Below are the code and all the weights of a small trained network. Each question names an input and a class and asks about switching units off, where a switched-off unit gives its printed mean instead of its output.

import numpy as np


def w(rows, s, z=0):
    codes = np.array(rows[::2]) - 128.0
    scale = np.full(codes.shape[1], s)
    scale[-1] = z or s
    return codes * scale


def f(y):
    return y / 2 * (1 + np.tanh(0.7978845608 * (y + 0.044715 * y**3)))


def log_softmax(a):
    a = a - a.max(-1, keepdims=True)
    return a - np.log(np.exp(a).sum(-1, keepdims=True))


def net(x, mask):
    res = np.array(x, float).reshape(1, 6) / 4 @ E
    y = f(res @ A[0][:, :-1].T + A[0][:, -1])
    res = res + np.where(mask, y, B[0][:, -1]) @ B[0][:, :-1]
    return log_softmax(res[-1] @ U[:, :-1].T + U[:, -1])


A, B = {}, {}
E = w([
[140,146,144],'x0',
[18,104,183],'x1',
[168,129,141],'x2',
[123,196,72],'x3',
[107,158,2],'x4',
[150,45,69],'x5',
],0.0091)
A[0] = w([
[78,194,111,211],'n1',
[186,143,133,144],'n2',
[76,104,171,105],'n3',
[117,132,56,128],'n4',
[133,72,109,98],'n5',
[116,32,135,112],'n6',
[122,158,155,99],'n7',
[158,170,165,255],'n8',
[180,139,83,164],'n9',
[103,134,154,128],'n10',
[180,121,129,160],'n11',
[6,135,103,115],'n12',
[86,149,107,178],'n13',
[61,119,123,124],'n14',
[96,41,141,119],'n15',
[184,103,125,141],'n16',
[93,124,140,146],'n17',
[71,149,129,92],'n18',
[79,131,111,143],'n19',
[144,113,90,136],'n20',
[176,80,81,108],'n21',
[140,40,153,127],'n22',
[157,164,170,210],'n23',
[186,93,96,119],'n24',
],0.018,0.0075)
B[0] = w([
[41,115,55,254],'n1',
[158,191,150,184],'n2',
[116,153,139,209],'n3',
[188,89,142,226],'n4',
[165,109,182,163],'n5',
[115,129,195,216],'n6',
[126,107,108,148],'n7',
[80,255,96,243],'n8',
[162,139,74,231],'n9',
[101,120,100,164],'n10',
[189,209,169,181],'n11',
[96,108,107,249],'n12',
[77,93,69,198],'n13',
[112,123,93,191],'n14',
[89,106,217,220],'n15',
[164,176,144,181],'n16',
[55,78,132,169],'n17',
[114,85,115,168],'n18',
[101,76,108,178],'n19',
[234,68,106,178],'n20',
[209,77,130,204],'n21',
[91,142,248,220],'n22',
[91,223,73,217],'n23',
[140,151,122,197],'n24',
],0.0076,0.0091)
U = w([
[82,88,76,101],'0',
[116,124,222,116],'1',
[93,134,48,139],'2',
[187,227,139,5],'3',
[254,132,99,58],'4',
[129,228,64,209],'5',
[132,207,51,253],'6',
],0.01,0.0032)

Each question gives the input, the list of numbers given to net, and the class t.
The units are the neurons (one row each of A and B). Each row of codes is followed by its name. A weight is (code - 128) times the scale printed after its matrix; where a second scale follows, it is the last column's (A, B and U).
mask holds one flag per neuron, in row order. A switched-off neuron (its flag False) gives its mean, the last column of its row in B, instead of its output. The means were averaged over made-up inputs and are rounded, as every weight is.
A unit's drop is (log p(t) with every unit on - log p(t) with that unit switched off) / (log p(t) with every unit on - log p(t) with every unit switched off).
The circuit of an input: a set's keep is (log p(t) with only the set's units on - log p(t) with every unit switched off) / (log p(t) with every unit on - log p(t) with every unit switched off). Starting from the 12 units with the biggest drops (on a tie, the unit counted first), units are removed one at a time, each time the one whose removal leaves the highest keep (on an exact tie, the one counted first), for as long as the keep stays at least 0.8.
circuit, biggest first: the units of the circuit, biggest drop first
most important unit: the unit with the biggest drop
top k neurons: the k neurons with the biggest drops, biggest first
drop of u: that unit's drop, to one decimal
input [5,-5,8,-2,-1,4], class 3: circuit, biggest first => n11; n2
input [5,-1,4,3,-5,3], class 3: circuit, biggest first => n1; n13; n11; n2
input [1,-8,-3,-1,-6,6], class 3: circuit, biggest first => n22; n11
input [-6,2,7,-5,6,5], class 4: circuit, biggest first => n21; n1
input [7,-3,4,3,-5,3], class 3: circuit, biggest first => n1; n11; n2
input [-4,-5,3,6,7,-1], class 4: circuit, biggest first => n4; n20
input [4,-2,-2,2,6,-2], class 2: most important unit => n1
input [-4,1,4,8,-8,-8], class 5: top 2 neurons => n8; n23
input [1,5,6,4,8,0], class 0: top 2 neurons => n8; n23
input [3,8,4,5,0,-4], class 0: drop of n19 => 0.1
input [1,8,-1,6,-6,0], class 2: drop of n22 => 0.1
input [-6,-4,2,7,8,4], class 4: drop of n1 => 0.0
input [-1,1,3,6,4,4], class 4: drop of n4 => 0.3
input [7,0,-4,-7,-2,-6], class 6: most important unit => n23
